[ 48.9 -15.6  12.5  10.7  12.7 -13.1  16.2  21.1 -69.5  21.1 -82.7  20.3
 -24.1 -18.8  25.9 -63.0  22.2 -20.1 -26.7 -62.0   0.5  58.5 -55.3 -40.9
  30.0  55.7  14.6 -47.9 -18.6 -14.5 -13.8 -29.8   9.0  40.8   1.5  61.6
  28.8  -6.7] : J54
[ 48.6 -17.1  11.9  12.1  11.7 -12.7  15.2  17.2 -11.6  17.2 -82.7  19.1
 -27.7 -20.4  23.0 -66.3  22.8 -18.4 -30.8 -59.1  -1.8 -11.6 -11.6 -40.1
  31.8  56.2  20.1 -49.5 -15.7 -14.2 -11.6 -28.8   9.0  43.6   4.3  61.4
  25.9  -6.7] : J838
[ 56.2 -14.2 -49.5 -11.6  23.0  -1.8 -66.3  -6.6  17.2 -15.7  11.9 -20.4
 -30.8 -27.7  12.1  61.4 -17.1 -18.4 -82.7  31.8  15.2 -40.1 -11.6   9.0
  43.6  22.8 -59.1  25.9 -11.6   4.3 -28.8  20.1  19.1  11.7  17.2  48.6
 -12.7 -11.6] : J126
places J838: [-11.6] => 8 21 22 30
perm: [ 25.9  -6.7  48.6 -17.1  11.9  12.1  11.7 -12.7  15.2  17.2 -11.6  17.2
 -82.7  19.1 -27.7 -20.4  23.0 -66.3  22.8 -18.4 -30.8 -59.1  -1.8 -11.6
 -11.6 -40.1  31.8  56.2  20.1 -49.5 -15.7 -14.2 -11.6 -28.8   9.0  43.6
   4.3  61.4] => J838

[ 30.9   9.4   0.6 -60.5 -17.1 -35.2   0.5 -12.7  38.5  17.7   4.0  60.6
 -30.6 -11.6 -14.8  -1.0 -49.2  -2.9 -42.4  -2.6   2.0  20.8  -0.3 -39.0
  30.6   1.4   8.4 -29.9  21.4  18.1 -14.1  -5.2  21.8] = J608
[ 13.4 -28.8  33.0 -43.1 -16.5 -31.1   4.4 -15.4  49.3  -4.7  13.9  61.9
 -21.9 -20.7  42.4  12.8 -17.3   2.3 -41.0 -33.1   6.1  12.3   2.1 -29.9
  29.2  17.9   8.0 -17.1 -38.9 -18.5 -25.2 -18.1  31.8] = J366
[ 27.7 -25.7  -3.1 -55.6   6.8 -37.6  38.9 -19.5  26.2   8.4   3.3  50.0
 -37.9 -23.4  -1.1  -7.0 -39.9  -9.8 -46.3 -26.6   2.8  15.2   6.4 -51.4
  20.9   3.3  -0.4   5.7 -34.4   6.4 -12.7  -4.1  16.1] = J295
[ 11.5 -19.1  22.6 -19.6 -13.2 -38.4   8.1 -11.8  45.6   3.7  16.8  51.2
 -36.8 -21.9  17.3  -5.1 -26.3  38.9 -34.4  -7.1  13.5  18.8  -0.8  -3.6
  60.2  43.4  -0.9 -21.0 -43.4 -21.7  -7.5  -2.0  32.1] = J715
[ 13.6 -29.5  20.2 -42.8 -24.3   5.9  34.1 -14.6  27.0   0.1   8.9  50.9
 -32.9 -16.6  22.2  -8.4 -41.2 -16.1 -37.8 -37.7   0.5  22.2   3.6 -49.8
  24.7  10.3   9.3  -3.3 -26.4 -13.8 -14.4 -21.2  37.9] = J776
[ 48.6 -20.4  -0.1 -52.5 -21.3 -45.5  22.5 -18.3  29.6  22.9  10.2  44.0
 -36.3 -31.5 -15.8  -7.0 -49.0  -2.3 -10.1 -29.4   4.1  26.8  -3.2 -46.0
  26.8   5.2   0.9  -2.4 -17.1  20.2   1.3  -6.2  14.0] = J761
[ 41.0   7.1  -2.6 -55.3  -7.9   8.1  29.3   0.3  31.3  -4.9  24.8  49.4
 -39.1 -32.4  10.5   3.1 -38.9  24.0 -41.9   9.4   6.4  34.4   1.7 -39.0
  21.9  -3.1  37.4 -33.6 -23.1 -22.5  10.7  16.1  13.9] = J47
[ 13.7 -14.5  21.4 -41.7 -22.4 -33.6  -2.2   3.8  70.4   3.8  45.1  46.2
 -36.4  11.4  11.1   4.4 -19.2  17.1 -37.9 -23.2  23.9  26.2   0.3 -40.0
  41.2   8.9  16.3 -11.0 -38.1 -19.0 -26.0 -20.2  13.1] = J506
[ 23.5   0.5   3.8 -60.9 -21.9  16.3   4.3  12.8  36.7  -1.2  17.8  49.5
 -41.3 -13.9   2.3   1.3 -41.2   8.0 -40.6  13.7   2.6  47.1  -1.2 -44.7
  24.6  -3.3  31.3 -32.2   3.5 -16.0 -11.4  -3.5  20.6] = J311
[-11.0  -2.2 -23.6  -6.4 -45.9   9.4  13.0 -14.7 -25.0 -21.5 -22.6  13.9
  51.0 -21.4  33.8 -31.8 -12.7 -35.7   7.7 -25.2  14.0 -27.9   0.7  22.4
  18.7  32.3  73.4  13.8 -42.7   3.1 -19.7  37.8  -0.1] = J681
[ 18.7 -21.5  33.8 -45.9 -25.2 -25.0   0.7 -14.7  51.0  -2.2  13.0  73.4
   9.4 -22.6   7.7  13.9 -42.7  -6.4 -31.8 -35.7   3.1  13.8  -0.1 -19.6
  32.3  14.0  22.4 -27.9 -11.0 -12.7 -23.6 -21.4  37.8] = J917
[ 31.7 -16.1  -3.2 -42.6  15.0  -2.3  55.6 -17.2  28.0   0.8   8.3  67.3
 -19.3 -33.5   9.4  -0.2 -43.6  -7.3 -47.7 -31.0   4.7  12.0  19.1 -42.5
  20.8   5.2   0.8 -10.9 -36.4 -23.2 -16.7  -9.8  19.4] = J169
rest: [5.2 0.9] => [ -2.4 -17.1  20.2   1.3  -6.2  14.0]
perm: [ 37.8 -21.4 -23.6 -12.7 -11.0 -27.9  22.4  14.0  32.3 -19.6  -0.1  13.8
   3.1 -35.7 -31.8  -6.4 -42.7  13.9   7.7 -22.6   9.4  73.4  13.0  -2.2
  51.0 -14.7   0.7 -25.0 -25.2 -45.9  33.8 -21.5  18.7] => J917

[11.2  5.3 -7.8 26.5 26.5 -6.4]  J909
[ 17.2 -10.2   8.7  18.9 -18.7   5.1]  J163
[ -1.7 -10.8  26.4  22.5   1.9 -13.5]  J406
[ 11.8  13.0  10.3 -15.1   9.9  12.0]  J105
[ 20.2 -20.1 -19.6  59.0  12.9 -23.3]  J787
[ 12.2  14.6   9.1 -15.5  14.5  11.2]  J431
[ 11.6  15.3   9.8 -17.5  14.0  12.0]  J343
[-12.1  13.1  10.3  21.6  19.3 -23.8]  J159
[ 11.0  11.8  11.0 -17.4  11.8  11.8]  J797
[ 11.3  11.9  10.3 -14.1   8.0  11.9]  J446
[-17.4   2.5  14.1 -30.4 -28.6  14.2]  J57
[-29.2 -52.2 -12.5  49.7 -74.7 -22.3]  J767
places J797: [11.8] => 1 4 5
places J909: [26.5] => 3 4
perm: [ 11.8 -17.4  11.8  11.0  11.0  11.8] => J797
rest: [13.0 10.3] => [-15.1   9.9  12.0]

